Below are the code and all the weights of a small trained network. Each question names an input and a class and asks about switching units off, where a switched-off unit gives its printed mean instead of its output.

import numpy as np


def w(rows, s, z=0):
    codes = np.array(rows[::2]) - 128.0
    scale = np.full(codes.shape[1], s)
    scale[-1] = z or s
    return codes * scale


def norm(h):
    return h / np.sqrt((h * h).mean(-1, keepdims=True) + 1e-5)


def f(y):
    return np.maximum(y, 0)


def log_softmax(a):
    a = a - a.max(-1, keepdims=True)
    return a - np.log(np.exp(a).sum(-1, keepdims=True))


def net(x, mask):
    res = np.array(x, float).reshape(1, 8) / 4 @ E
    u = 0
    for l in range(4):
        y = f(norm(res) @ A[l][:, :-1].T + A[l][:, -1])
        res = res + np.where(mask[u : u + 5], y, B[l][:, -1]) @ B[l][:, :-1]
        u += 5
    return log_softmax(norm(res)[-1] @ U[:, :-1].T + U[:, -1])


A, B = {}, {}
E = w([
[109,111,3,135,71,132],'x0',
[145,41,132,129,166,83],'x1',
[215,151,117,154,138,78],'x2',
[121,109,130,76,225,149],'x3',
[145,142,118,184,87,169],'x4',
[149,60,175,83,99,134],'x5',
[170,138,134,126,162,82],'x6',
[118,123,131,161,130,165],'x7',
],0.0059)
A[0] = w([
[217,111,71,132,109,93,39],'0.n0',
[197,151,212,98,152,142,150],'0.n1',
[79,177,117,120,133,190,250],'0.n2',
[124,163,254,177,109,154,228],'0.n3',
[161,62,101,173,119,61,123],'0.n4',
],0.0062,0.0018)
B[0] = w([
[143,123,135,75,37,91,182],'0.n0',
[133,163,46,32,89,253,221],'0.n1',
[218,4,145,137,94,103,219],'0.n2',
[222,192,192,13,8,164,254],'0.n3',
[63,170,228,125,115,224,196],'0.n4',
],0.0043)
A[1] = w([
[127,211,202,121,78,203,171],'1.n0',
[104,116,53,116,151,107,144],'1.n1',
[177,103,133,123,70,190,205],'1.n2',
[142,166,35,171,39,104,253],'1.n3',
[168,255,83,74,94,136,248],'1.n4',
],0.0066,0.0016)
B[1] = w([
[143,139,214,93,80,89,253],'1.n0',
[254,136,131,12,175,64,161],'1.n1',
[151,187,143,89,41,177,242],'1.n2',
[49,122,192,142,100,58,235],'1.n3',
[195,161,113,191,163,53,248],'1.n4',
],0.0073,0.0058)
A[2] = w([
[111,151,133,22,50,97,70],'2.n0',
[136,84,242,53,22,107,254],'2.n1',
[207,75,179,100,255,118,136],'2.n2',
[187,49,109,223,171,119,201],'2.n3',
[38,188,147,248,114,44,99],'2.n4',
],0.0059,0.0017)
B[2] = w([
[119,176,112,214,49,210,188],'2.n0',
[155,206,205,94,230,143,253],'2.n1',
[103,74,103,109,35,207,164],'2.n2',
[222,253,152,72,119,83,135],'2.n3',
[168,100,98,125,182,164,158],'2.n4',
],0.006,0.011)
A[3] = w([
[155,22,161,104,201,169,217],'3.n0',
[78,166,152,85,113,255,174],'3.n1',
[130,134,133,90,217,234,255],'3.n2',
[10,133,131,189,27,144,198],'3.n3',
[33,128,44,241,119,104,240],'3.n4',
],0.006,0.0017)
B[3] = w([
[197,167,3,96,150,203,178],'3.n0',
[88,99,87,158,145,19,253],'3.n1',
[212,145,69,106,93,221,220],'3.n2',
[51,99,235,25,149,169,172],'3.n3',
[186,210,124,100,213,137,149],'3.n4',
],0.0061,0.0057)
U = w([
[63,50,87,216,143,121,2],'0',
[132,73,41,65,156,196,107],'1',
[134,120,81,196,171,3,87],'2',
[188,201,177,90,87,136,196],'3',
[5,89,148,140,109,144,118],'4',
],0.011,0.0047)

Each question gives the input, the list of numbers given to net, and the class t.
The units are the neurons (one row each of A and B). Each row of codes is followed by its name. A weight is (code - 128) times the scale printed after its matrix; where a second scale follows, it is the last column's (A, B and U).
mask holds one flag per neuron, layer by layer. A switched-off neuron (its flag False) gives its mean, the last column of its row in B, instead of its output. The means were averaged over made-up inputs and are rounded, as every weight is.
A unit's drop is (log p(t) with every unit on - log p(t) with that unit switched off) / (log p(t) with every unit on - log p(t) with every unit switched off).
The circuit of an input: a set's keep is (log p(t) with only the set's units on - log p(t) with every unit switched off) / (log p(t) with every unit on - log p(t) with every unit switched off). Starting from the 12 units with the biggest drops (on a tie, the unit counted first), units are removed one at a time, each time the one whose removal leaves the highest keep (on an exact tie, the one counted first), for as long as the keep stays at least 0.8.
circuit, biggest first: the units of the circuit, biggest drop first
most important unit: the unit with the biggest drop
top k neurons: the k neurons with the biggest drops, biggest first
top k neurons in layer l: the k neurons of layer l with the biggest drops, biggest first
drop when u is switched off: that unit's drop, to one decimal
input [3,-7,-8,-8,6,-4,-1,3], class 4: circuit, biggest first	3.n3; 1.n3
input [5,1,3,5,3,-3,-4,-4], class 2: most important unit	1.n0
input [1,-6,7,-4,-7,-1,1,-7], class 2: circuit, biggest first	1.n4; 0.n3; 1.n2; 2.n1
input [5,5,-2,-8,2,5,6,-7], class 4: top 2 neurons in layer 3	3.n3; 3.n2
input [6,2,3,4,-6,-6,-5,7], class 1: top 2 neurons	1.n4; 1.n1
input [8,0,-4,3,8,1,-1,-2], class 4: top 2 neurons	1.n3; 1.n4
input [4,4,-4,-3,4,-7,-5,-1], class 4: top 3 neurons	3.n3; 1.n4; 1.n3
input [7,3,3,3,-1,-4,-3,-1], class 2: top 3 neurons in layer 1	1.n2; 1.n0; 1.n3
input [-2,-8,4,2,-1,-7,4,-6], class 2: top 2 neurons in layer 1	1.n4; 1.n2
input [1,6,0,3,1,-1,-5,5], class 1: top 2 neurons in layer 1	1.n4; 1.n0
input [4,1,6,4,4,-2,-8,-6], class 2: top 2 neurons	1.n4; 0.n3
input [3,-2,-6,2,0,8,7,-6], class 1: top 2 neurons in layer 3	3.n2; 3.n1
input [6,-6,-8,-6,-1,0,-5,8], class 4: drop when 0.n3 is switched off	0.1
input [8,-6,-5,-7,6,4,-8,-6], class 4: top neuron in layer 0	0.n3
input [-8,5,6,8,-2,5,4,-4], class 1: drop when 2.n2 is switched off	0.2
